Each row of numbers stands for one object and depends on some of the facts below. Use the named rows to name the rest.

Some facts about the objects:
bedan | κ 945 | ζ gridufun | ψ a
birel | κ 969 | ζ trabrore guken stoga | ψ c
bitras | κ 945 | ψ b
bizul | κ 945 | ψ a
bodra | κ 945 | ζ pufir sanil plepluflan roskur bitras klebrir kliflum | ψ b
breske | κ 969 | ζ staflinan nelu ropeskir | ψ a
brilal | κ 945 | ζ lasko gridufun mosagum nelu kogipim | ψ a
briploplak | κ 969 | ζ grubror | ψ b
britom | κ 945 | ψ d
brobul | κ 945 | ζ dimis trasken | ψ c
brofil | κ 945 | ψ a
brotuflik | κ 945 | ζ stukam kogipim kliflum | ψ a
brubaval | κ 624 | ψ b
dafin | κ 624 | ψ a
depi | κ 624 | ψ a
dimis | κ 624 | ψ c
diti | κ 945 | ζ naskes zogus droplo | ψ a
doboflon | κ 945 | ψ c
dokil | κ 945 | ζ nipo folos groflo tuplem plolokul | ψ d
dreku | κ 945 | ζ trorum nipo tabrim depi | ψ a
dristel | κ 969 | ψ d
drodi | κ 945 | ζ kligik gridufun sigram nutrakas | ψ b
droplo | κ 969 | ψ b
drukaman | κ 945 | ψ a
dubros | κ 945 | ψ c
fabris | κ 945 | ζ skigir fosis grubror ferom | ψ c
ferom | κ 945 | ψ g
fidrir | κ 624 | ζ vimul ropeskir | ψ g
filam | κ 969 | ψ d
flebrul | κ 945 | ψ f
flepar | κ 624 | ψ b
flise | κ 945 | ζ gridufun zogus | ψ a
fliskeme | κ 945 | ζ naskes grakles skigir lobefan droplo | ψ c
flokek | κ 624 | ψ a
fludol | κ 945 | ψ c
flugun | κ 945 | ψ b
fluru | κ 945 | ζ lunom mobre rifan plolokul | ψ d
folos | κ 945 | ψ b
fosis | κ 969 | ψ a
fupes | κ 945 | ψ b
fuvistom | κ 969 | ψ a
ganiskon | κ 969 | ψ b
gaskodruk | κ 969 | ζ pufir britom flokek | ψ g
gastirol | κ 624 | ψ b
giku | κ 969 | ζ pazo sigram | ψ b
grakles | κ 945 | ψ a
grapok | κ 945 | ζ molezur | ψ e
gribrol | κ 945 | ζ sigram bizul | ψ g
gridufun | κ 945 | ψ e
grigrum | κ 945 | ζ lalagir grubror | ψ b
griklistes | κ 969 | ψ b
gristir | κ 945 | ζ dafin mosagum | ψ e
groflo | κ 945 | ψ g
groker | κ 945 | ψ c
grozul | κ 969 | ψ e
grubror | κ 945 | ψ g
gruvar | κ 945 | ζ filam flepar | ψ a
guken | κ 969 | ψ a
kabibres | κ 624 | ψ a
kegril | κ 624 | ψ d
klabru | κ 945 | ζ drukaman koski trorum stadul skapu naker zufel | ψ e
klatol | κ 624 | ζ plepluflan | ψ c
klebrir | κ 624 | ψ f
klebrubil | κ 945 | ζ rivefla tabrim lobefan brubaval | ψ d
klefi | κ 969 | ψ e
kliflum | κ 945 | ψ c
kligik | κ 969 | ψ f
kludrusta | κ 969 | ψ a
kodrok | κ 945 | ψ f
kogipim | κ 969 | ψ a
koski | κ 969 | ψ a
ladren | κ 969 | ψ e
lalagir | κ 945 | ψ a
lasko | κ 945 | ψ b
latak | κ 624 | ζ ganiskon tabrim nelu gastirol | ψ c
lavi | κ 945 | ζ griklistes flugun grubror plepluflan droplo | ψ f
lifun | κ 624 | ψ a
lobefan | κ 624 | ψ a
loda | κ 945 | ζ staflinan zeskol | ψ b
ludrol | κ 945 | ψ a
lunom | κ 945 | ψ a
medulal | κ 945 | ψ a
meklor | κ 624 | ζ safak pazo stukam depi kogipim | ψ e
miguklal | κ 945 | ψ a
mobre | κ 624 | ψ f
mogrem | κ 945 | ζ nelu lifun sobedre | ψ a
molezur | κ 945 | ψ a
momi | κ 945 | ζ skigir stesivun doboflon plaplovuk vanel | ψ c
mosagum | κ 945 | ψ a
mubrus | κ 624 | ζ kludrusta lalagir skagu mobre vimul skapu tuplem trebrozik saflor | ψ e
naker | κ 945 | ψ c
naskes | κ 945 | ψ b
nelu | κ 945 | ψ a
nipo | κ 945 | ψ b
nudral | κ 624 | ζ ganiskon ropeskir trolen stoga flebrul vanel | ψ e
nutrakas | κ 945 | ψ c
nuze | κ 945 | ζ grozul kegril | ψ c
pabos | κ 945 | ψ b
pagu | κ 945 | ζ skigir kegril brofil gastirol | ψ b
pastim | κ 945 | ψ b
pazo | κ 969 | ψ b
pazovo | κ 945 | ζ pufir sanil stadul trasken | ψ g
plagrizes | κ 969 | ψ c
plamu | κ 945 | ζ dubros trabrore pabos | ψ f
plaplovuk | κ 945 | ψ g
pleplos | κ 624 | ζ trabrore zeskol flepar fupes | ψ d
plepluflan | κ 945 | ψ a
plolokul | κ 969 | ψ c
plufa | κ 945 | ζ grakles zostek nipo | ψ c
plufam | κ 969 | ζ trolen kliflum | ψ b
pofle | κ 969 | ζ fosis kodrok fupes naker zufel | ψ d
pufir | κ 969 | ψ a
raro | κ 945 | ζ kabibres ferom | ψ a
ratidra | κ 945 | ζ ladren molezur flebrul | ψ g
rifan | κ 945 | ψ g
riple | κ 945 | ζ grakles dimis flepar nutrakas tronam trolen | ψ b
ritra | κ 624 | ζ naskes griklistes zeskol fuvistom | ψ g
rivefla | κ 945 | ψ e
ropeskir | κ 969 | ψ g
roskur | κ 945 | ψ a
rotraris | κ 624 | ζ vestafom gridufun zitrer sobedre lobefan | ψ b
safak | κ 624 | ψ a
saflor | κ 969 | ψ c
sanil | κ 945 | ψ a
sigram | κ 624 | ψ a
skagu | κ 945 | ψ c
skapu | κ 945 | ψ b
skigir | κ 624 | ψ a
sobedre | κ 969 | ψ d
stadul | κ 624 | ψ c
staflinan | κ 969 | ψ b
stesivun | κ 945 | ψ c
stestor | κ 624 | ζ skagu | ψ a
stoga | κ 969 | ψ e
stukam | κ 945 | ψ f
stulokin | κ 969 | ζ ladren rifan ropeskir trebrozik | ψ a
tabrim | κ 624 | ψ c
tazake | κ 945 | ζ grakles tabrim tonepok | ψ a
tetuk | κ 945 | ψ a
tigum | κ 624 | ψ b
tizor | κ 624 | ζ zupo kogipim plolokul | ψ c
tobo | κ 945 | ζ tigum grubror roskur kliflum | ψ d
tonepok | κ 945 | ψ f
trabranam | κ 945 | ζ flugun kegril stadul nutrakas | ψ e
trabrore | κ 945 | ψ a
trapla | κ 624 | ψ d
trasken | κ 945 | ψ b
trebrozik | κ 945 | ψ c
trolen | κ 945 | ψ a
tronam | κ 945 | ψ b
trorum | κ 624 | ψ c
tuplem | κ 969 | ψ a
vanel | κ 945 | ψ d
vestafom | κ 624 | ψ a
vimul | κ 969 | ψ c
viplik | κ 945 | ζ pufir dimis nipo groflo saflor | ψ a
voril | κ 945 | ζ skapu klebrir | ψ d
zeskol | κ 969 | ψ g
zisken | κ 945 | ζ vestafom pazo pastim | ψ a
zitrer | κ 969 | ψ a
zivem | κ 945 | ζ lalagir ludrol nipo stoga | ψ f
zogus | κ 945 | ψ f
zostek | κ 945 | ψ c
zufel | κ 945 | ψ a
zupo | κ 969 | ψ b
zusto | κ 945 | ζ filam plagrizes ludrol miguklal medulal | ψ a
zuzuk | κ 945 | ζ drukaman trorum | ψ c

Known rows:
giku: [ 12   7   1   8   4  -4 -13 -20   3 -12  15  20 -22  25 -16  11 -10 -14
   3  16  -7 -32   3  17  18   8]
sigram: [ 17  -6  -9  16  12  -1  -2 -12  -9 -12 -14  -3   6   8 -12   7   9 -16
   8  -7 -13 -26  11   4  22   4]
drodi: [  9  10   8   3   3 -14  -3  -8 -13 -12  13  20 -23  25  -5  -1  -1 -15
  -7  11  -3 -21   1   8   2  14]
stulokin: [ -4   6  -6  -7 -23   4 -14 -12   7  -6   8   7   0   7 -16  -5 -18   4
   2  11   7   2   7   9   9 -13]
ladren: [-10  -5 -23  10 -31   5 -13  -4  15   6 -10 -11  20  -1  -1  -6 -12   9
  12 -10   5   5   7  -7   4 -17]
rifan: [  4  -5  -7  -3 -15   9   5  14 -21  -2  -6 -10  22 -10  -5 -24  -9  10
  -7 -13   5 -21   5  13  -8  -2]
dokil: [-13   9  10   0  -9 -10  -4  -6   2  -3   3  12 -19  25   6 -10  -6  -9
  -4  11   7   1  -3  -1  -9  -5]
brilal: [  5   9   3  10  -1  -7   0  -9 -22 -17   8  19  -6  21  -6   2  -6  -6
   0   8   2 -17   5   7   4  11]
dubros: [ -3  -7 -34  -3  27 -12  30   8   4  34  26 -18   6 -33  11  -7  14  19
  28   8   7  67 -16   5   6   9]
riple: [  5   6  13  -7  -4 -10  -5  -5  -3  -3  16  17 -22  11  -4  -7  -1  -8
 -10   9   4   1  -4   5  -1   3]
gaskodruk: [ -2   4  17 -24  -1  32  -7   6  -4 -12   6   7   6 -12 -24   7 -19  15
 -15   6   6 -24   3  15  -2  -5]
flokek: [  4 -11  14 -10  -6  13 -12   3  10  -3 -25  -8  10 -17  -3   3   4  -6
 -11 -15  -4   3   2 -11   1 -18]
briploplak: [  2   6  13 -17  -1   2 -13  -6  20   2  15  14 -20   0 -10  11  -9  -2
  -9  15   2   9   0  11   4  -1]
fabris: [-17  10  11  -6  16   9  11   9  -6  -4   6  19  -4   0  11  13  -3  11
  -7  10  11  16  -1  -4 -17   8]
staflinan: [ 7 -4 -9  3 -8 -6 -9 -4 22 14  6 -9 -4 -8 -5 -2  0 -5  1  1 -6 -3 -2  9
  9 -2]
skagu: [-16  -3  -3   8 -12   6   6  11  -4   3 -14  -8  12   8  14 -12  -5   8
   1 -14   4  -1  -1 -11 -13  -7]
lalagir: [  1  -4   1  -3 -10  -2   1   5  -6   5  -2 -10   7 -11   0  -8   4   0
  -5  -9  -2   0  -4  -5  -7  -5]
zeskol: [ 10  -5 -12  -9  11  16   9   8  -2   8   8 -14  18 -26 -14   3  -8  18
   1  -2  -5 -10  -1  22   7   0]
zostek: [-12  -1  -4  10   4   7  10   8  -4   3  -7  -6   8   1  14  -4   1   7
   3 -11   0  -3  -7 -10 -13   0]
latak: [ -9   2  -1  -2  11  10  -1 -11   0 -14  -9  15  -5  13  -7   6  -2  -1
  10  12   5  13  10   1  11  -3]

Name these rows:
No name comes twice in this set of rows, the named rows included.
[  9  -6   1  -5   2 -13   2   8   9  17   8  -5  -6 -16   6  -9  10  -1
  -5  -3  -5  13  -9   3  -4   5] -> fupes
[ 13  -4   4 -21  16  16   5  -4 -16 -12   5  13   0 -14 -23   3  -5   5
  -6   9   4   6  10  19  13   4] -> ritra
[  0   0  -8  23   1  -4   6   1 -14  -6  -4   1  12  10   9   7   5   1
   8 -13  -5 -17   2 -13  -1  14] -> gridufun
[ -6  -7   2  -7  10   4  -2 -14  25  27  18 -32 -18   0  -7  -2  10  -6
  13   2 -13  -2 -33  -5   9 -29] -> filam
[ -7   0  -2  10  -3 -13   1   7  12  12  -6  -8  -3   4  14  -8   7  -4
   0  -3   0  10  -2  -2 -11  -1] -> vanel
[  7  -5 -13  -5  -6  18   0   5  -5   3   0 -13  22 -18 -17  -7 -13  15
   1  -5  -1 -21   6  17   8  -5] -> ropeskir
[  5  -3  -7  -1   4   5  -2   0  12   8   5 -10   9 -20  -7  13   1   6
   3  -1  -5   4  -2   5   7  -2] -> fuvistom
[-13  11   7  -9   7   1  -6  -7  28   7  13   8 -19   6  -3  14  -6   0
  -1  20   4  22  -5   7   1  -6] -> pofle
[ -3  -6   3  -7   1   2  -3   3  22  -1 -26 -18  11  -2  15   4   8   6
   7  -1   1  14  13 -16  -2  -7] -> klebrir
[-17   7   2  -2   7   5   8   5  -6  -6   4  17  -3   5   7   5  -8  11
  -3  10  10  15   2  -3 -14   7] -> momi
[  2  -2   1  -3  -8  11 -10   2  17   5  -4 -12  10 -17  -5   8  -4   6
  -6  -6  -3  -8   0   0   1 -14] -> pufir

Now the same objects, written a new way:
Some rows with their names:
britom: [ 10  18  52  -3  12   7  17 -35 -11  13 -17  -6  13  36 -22]
ladren: [  1  24  60  33  37   4  20 -35 -19  11  -9   3  20  29 -14]
pazovo: [ -1  49  41 -29   9  -2  12 -23  -3  40 -11   5  21  42 -14]
plagrizes: [ -5  17  61  59  19  -9  30 -38  -9  10   5   4   1  29  11]
griklistes: [ 20  36  50   8  23   2  -9 -21  -8  -5  11  -9  -5  16 -13]
klatol: [-17  36  56  32  -2 -23  13 -33   0  10  -1  -3  13  26  18]
trapla: [ -7  43  58   1  16  -8   2 -25 -17   3 -12  -8  29  23 -20]
fliskeme: [-27  43  35  20   7 -12  22 -22  -7  28  12 -15  -5  38  28]
nelu: [ -7   4  53  25  23  13  28 -26 -34 -11  -4 -35   6  38 -20]
zostek: [-11   7  56  42   7  -6  46 -43  -9  10   4 -13   6  30  20]
rifan: [  8  20  62  11  16  15  42 -48 -20  15  -8  -7  33  31 -10]
ropeskir: [ 11  24  64  31  33  10  17 -38 -22  -2   0  -2  19  25 -14]
flebrul: [  2  19  54   9  19   7  32 -40 -13  18  -4 -11  22  22 -15]
brobul: [-14  25  49  20  11 -13  37 -34  -2  31  -1  -1  15  41  10]
ritra: [-12  66  40 -14   9 -12 -15 -14  -5  14  -8  -5  23  31  -9]
dubros: [ -6   7  54  44   3  -3  38 -43  -7  12   0 -13   3  33  19]
tetuk: [ -4  14  47   1  21   1  16 -16 -22  16 -10 -15   8  43 -29]
vestafom: [-21  28  52  30  27  -1   5 -18 -38 -22  -1 -35   5  26 -19]
nudral: [-32  61  50 -11  22 -15   4 -21 -11  36 -11   2  34  31 -12]
bodra: [ -4  59  42 -51  19  -5  11 -13  -2  51   6   2  30  32 -14]

Rows to name:
No name comes twice in this set of rows, the named rows included.
[  0  41  63  14  47   5  17 -29 -26  12  14  -8  25  18  -9] -> zupo
[ -2  15  60  33  47   6  11 -19 -37 -16  -1 -19   0  30 -22] -> kogipim
[  4  -6  57  56   0  -3  47 -45  -9  -1   4 -18   0  28  23] -> kliflum
[ -7  36  40  25  38   5   3 -18 -17  -7  14 -16  -1  18   4] -> kligik
[ 15  33  62  13  10  -5   1 -32 -10  -4   2 -17  29   8 -12] -> flepar
[  2  18  56   9  10 -12  -6 -15 -13  -3 -24 -13  10  27 -38] -> kabibres
[-19  53  35 -18  29   3   9 -11 -19  22   1 -18  10  46 -10] -> klebrubil
[  0   1  50  59  -1   1  38 -44 -11  -8  10 -26  -8  28  31] -> nutrakas
[-19  61  61  -7  27 -11  12 -34 -17  28 -14   4  51  30 -12] -> fidrir
[ -2  61  50 -15  38  -6  -3 -14 -13  30   9   1  17  26 -13] -> plufam
[-16  38  34 -23  24  -1   3   0 -17  21  -4 -18  -5  45 -25] -> diti

